Below are the code and all the weights of a small trained network. Each question names an input and a target symbol and asks about switching units off, where a switched-off unit gives its printed mean instead of its output.

import numpy as np


def w(rows, s, z=0):
    codes = np.array(rows[::2]) - 128.0
    scale = np.full(codes.shape[1], s)
    scale[-1] = z or s
    return codes * scale


def f(y):
    return y / 2 * (1 + np.tanh(0.7978845608 * (y + 0.044715 * y**3)))


def softmax(a):
    e = np.exp(a - a.max(-1, keepdims=True))
    return e / e.sum(-1, keepdims=True)


def log_softmax(a):
    a = a - a.max(-1, keepdims=True)
    return a - np.log(np.exp(a).sum(-1, keepdims=True))


def net(x, mask):
    ids = ['ΣΦΩαβγδεζηθμπτψ'.index(c) for c in x.split()]
    T = len(ids)
    res = E[ids] + P[:T]
    u = 0
    for l in range(2):
        q, k, v = (res @ M[l].T for M in (Q, K, V))
        z = softmax(np.where(np.tri(T) > 0, q @ k.T / 4**0.5, -1e9)) @ v
        res = res + np.where(mask[u], z, O[l][:, -1]) @ O[l][:, :-1]
        u += 1
        y = f(res @ A[l][:, :-1].T + A[l][:, -1])
        res = res + np.where(mask[u : u + 8], y, B[l][:, -1]) @ B[l][:, :-1]
        u += 8
    return log_softmax(res[-1] @ U[:, :-1].T + U[:, -1])


Q, K, V, O, A, B = {}, {}, {}, {}, {}, {}
E = w([
[194,201,207],'Σ',
[90,83,141],'Φ',
[109,109,121],'Ω',
[123,167,107],'α',
[122,155,92],'β',
[110,115,142],'γ',
[111,106,140],'δ',
[252,160,141],'ε',
[205,205,200],'ζ',
[123,169,115],'η',
[90,136,196],'θ',
[91,104,183],'μ',
[90,107,183],'π',
[112,98,156],'τ',
[111,109,137],'ψ',
],0.014)
P = w([
[207,107,3],'0',
[158,127,97],'1',
[136,128,99],'2',
[123,131,108],'3',
[114,133,123],'4',
[101,140,130],'5',
[89,144,140],'6',
[81,154,145],'7',
[70,161,167],'8',
[73,175,151],'9',
],0.0034)
Q[0] = w([
[47,142,112],'0.h0',
[151,134,128],'0.h0',
[251,82,136],'0.h0',
[163,136,155],'0.h0',
],0.019)
K[0] = w([
[178,118,208],'0.h0',
[131,145,113],'0.h0',
[78,72,10],'0.h0',
[63,188,84],'0.h0',
],0.014)
V[0] = w([
[178,148,255],'0.h0',
[61,151,107],'0.h0',
[106,142,168],'0.h0',
[116,108,55],'0.h0',
],0.0064)
O[0] = w([
[2,188,148,255],'0.h0',
[198,91,188,50],'0.h0',
[115,135,176,119],'0.h0',
[185,102,104,70],'0.h0',
],0.0095,0.00092)
A[0] = w([
[131,242,31,148],'0.n0',
[38,15,104,66],'0.n1',
[135,56,2,17],'0.n2',
[87,20,95,211],'0.n3',
[133,87,87,86],'0.n4',
[145,89,187,119],'0.n5',
[234,144,233,1],'0.n6',
[137,88,168,125],'0.n7',
],0.011,0.0058)
B[0] = w([
[163,71,177,253],'0.n0',
[163,135,175,155],'0.n1',
[136,188,126,121],'0.n2',
[118,206,151,201],'0.n3',
[147,139,142,110],'0.n4',
[92,157,91,125],'0.n5',
[3,205,30,150],'0.n6',
[97,160,98,123],'0.n7',
],0.028,0.0048)
Q[1] = w([
[130,133,168],'1.h0',
[86,126,82],'1.h0',
[106,57,102],'1.h0',
[158,255,128],'1.h0',
],0.031)
K[1] = w([
[153,143,173],'1.h0',
[79,69,67],'1.h0',
[43,84,145],'1.h0',
[253,185,38],'1.h0',
],0.024)
V[1] = w([
[25,122,144],'1.h0',
[248,209,17],'1.h0',
[118,159,91],'1.h0',
[111,220,209],'1.h0',
],0.011)
O[1] = w([
[191,157,104,75],'1.h0',
[64,4,165,146],'1.h0',
[138,93,129,105],'1.h0',
[135,116,32,255],'1.h0',
],0.018,0.0097)
A[1] = w([
[149,96,181,230],'1.n0',
[204,116,81,107],'1.n1',
[245,134,183,37],'1.n2',
[237,70,218,179],'1.n3',
[233,24,169,57],'1.n4',
[129,113,205,1],'1.n5',
[166,29,137,123],'1.n6',
[183,141,230,144],'1.n7',
],0.011,0.0071)
B[1] = w([
[194,130,173,197],'1.n0',
[92,152,226,247],'1.n1',
[111,3,43,208],'1.n2',
[222,148,62,174],'1.n3',
[8,136,196,181],'1.n4',
[71,87,47,191],'1.n5',
[218,182,109,254],'1.n6',
[92,199,143,207],'1.n7',
],0.022,0.016)
U = w([
[147,129,114,114],'Σ',
[141,154,172,217],'Φ',
[126,158,106,140],'Ω',
[120,82,153,217],'α',
[160,126,120,107],'β',
[163,130,50,203],'γ',
[233,124,163,46],'δ',
[150,193,88,13],'ε',
[175,3,128,68],'ζ',
[187,195,107,2],'η',
[78,125,59,171],'θ',
[85,174,97,6],'μ',
[76,128,70,145],'π',
[69,78,143,113],'τ',
[134,167,108,154],'ψ',
],0.0074,0.0063)

Each question gives the input, a string of symbols that net reads in full, and the target symbol t.
The units are the heads (4 rows each of Q, K, V and O) and the neurons (one row each of A and B). Each row of codes is followed by its name. A weight is (code - 128) times the scale printed after its matrix; where a second scale follows, it is the last column's (O, A, B and U).
mask holds one flag per unit, layer by layer, with each layer's heads first. A switched-off unit (its flag False) gives its mean, the last column of its rows in O or B, instead of its output. The means were averaged over made-up inputs and are rounded, as every weight is.
A unit's drop is (log p(t) with every unit on - log p(t) with that unit switched off) / (log p(t) with every unit on - log p(t) with every unit switched off).
The circuit of an input: a set's keep is (log p(t) with only the set's units on - log p(t) with every unit switched off) / (log p(t) with every unit on - log p(t) with every unit switched off). Starting from the 12 units with the biggest drops (on a tie, the unit counted first), units are removed one at a time, each time the one whose removal leaves the highest keep (on an exact tie, the one counted first), for as long as the keep stays at least 0.8.
units of the circuit, in order: the units of the circuit, biggest drop first
most important unit: the unit with the biggest drop
top k neurons: the k neurons with the biggest drops, biggest first
top k neurons in layer l: the k neurons of layer l with the biggest drops, biggest first
input α η Σ π, target τ: units of the circuit, in order -> (0.h0 1.n6)
input ζ β θ, target ε: units of the circuit, in order -> (1.h0 0.n0 0.h0)
input β α β β β β, target δ: units of the circuit, in order -> (1.n6 0.h0 0.n2 1.h0)
input ε α Σ θ α ζ Φ μ, target μ: top 2 neurons in layer 0 -> (0.n6 0.n0)
input θ π Φ ζ β, target θ: units of the circuit, in order -> (1.h0 1.n0)
input β Φ Φ ε β π β Ω β, target α: top 4 neurons -> (1.n1 0.n0 0.n1 1.n6)
input θ π Σ α τ ζ, target θ: units of the circuit, in order -> (0.n6)
input μ ε β π α α, target τ: top 2 neurons -> (1.n1 0.n1)
input α β μ Σ τ Φ Φ Φ, target τ: units of the circuit, in order -> (0.h0 0.n0 1.h0 1.n6)
input ε η α ψ, target μ: top 2 neurons -> (0.n0 0.n3)
input Ω Φ Φ Φ, target δ: top 4 neurons -> (1.n6 1.n2 0.n2 1.n5)
input π π β β γ β β α, target α: top 4 neurons in layer 1 -> (1.n1 1.n6 1.n2 1.n5)
input β β ζ π, target ζ: top 3 neurons -> (0.n2 1.n5 1.n0)
input π θ Φ β β Φ Φ ε β α, target γ: top 2 neurons in layer 1 -> (1.n2 1.n4)
input β β π α α, target α: top 2 neurons in layer 0 -> (0.n3 0.n6)
input Φ β β β α, target Φ: top neuron -> (1.n6)
input Φ ζ β Φ β β β Φ, target γ: top 3 neurons -> (0.n3 1.n1 0.n2)
input π η β ε α, target γ: top 2 neurons in layer 1 -> (1.n2 1.n3)
input π β θ Φ Φ β, target Φ: top 3 neurons -> (1.n1 0.n3 0.n1)
input θ α β ζ β α, target θ: top 2 neurons -> (1.n2 1.n6)
input α β β α, target η: top 3 neurons in layer 0 -> (0.n3 0.n6 0.n1)
input τ μ β η, target τ: most important unit -> 1.h0
input δ Φ β π Φ β α β η η, target Φ: top 4 neurons in layer 0 -> (0.n3 0.n1 0.n6 0.n0)
input Φ β β β ε τ β β π ε, target γ: top 3 neurons in layer 1 -> (1.n1 1.n6 1.n4)
input Φ β ε η β β, target γ: top 3 neurons in layer 1 -> (1.n2 1.n3 1.n1)
input Φ π γ β θ Φ β β, target Φ: top 4 neurons in layer 0 -> (0.n1 0.n3 0.n6 0.n0)
input β θ Φ ε α θ, target ζ: most important unit -> 0.n0
input Φ β β θ η ψ, target γ: top 2 neurons -> (0.n3 1.n6)
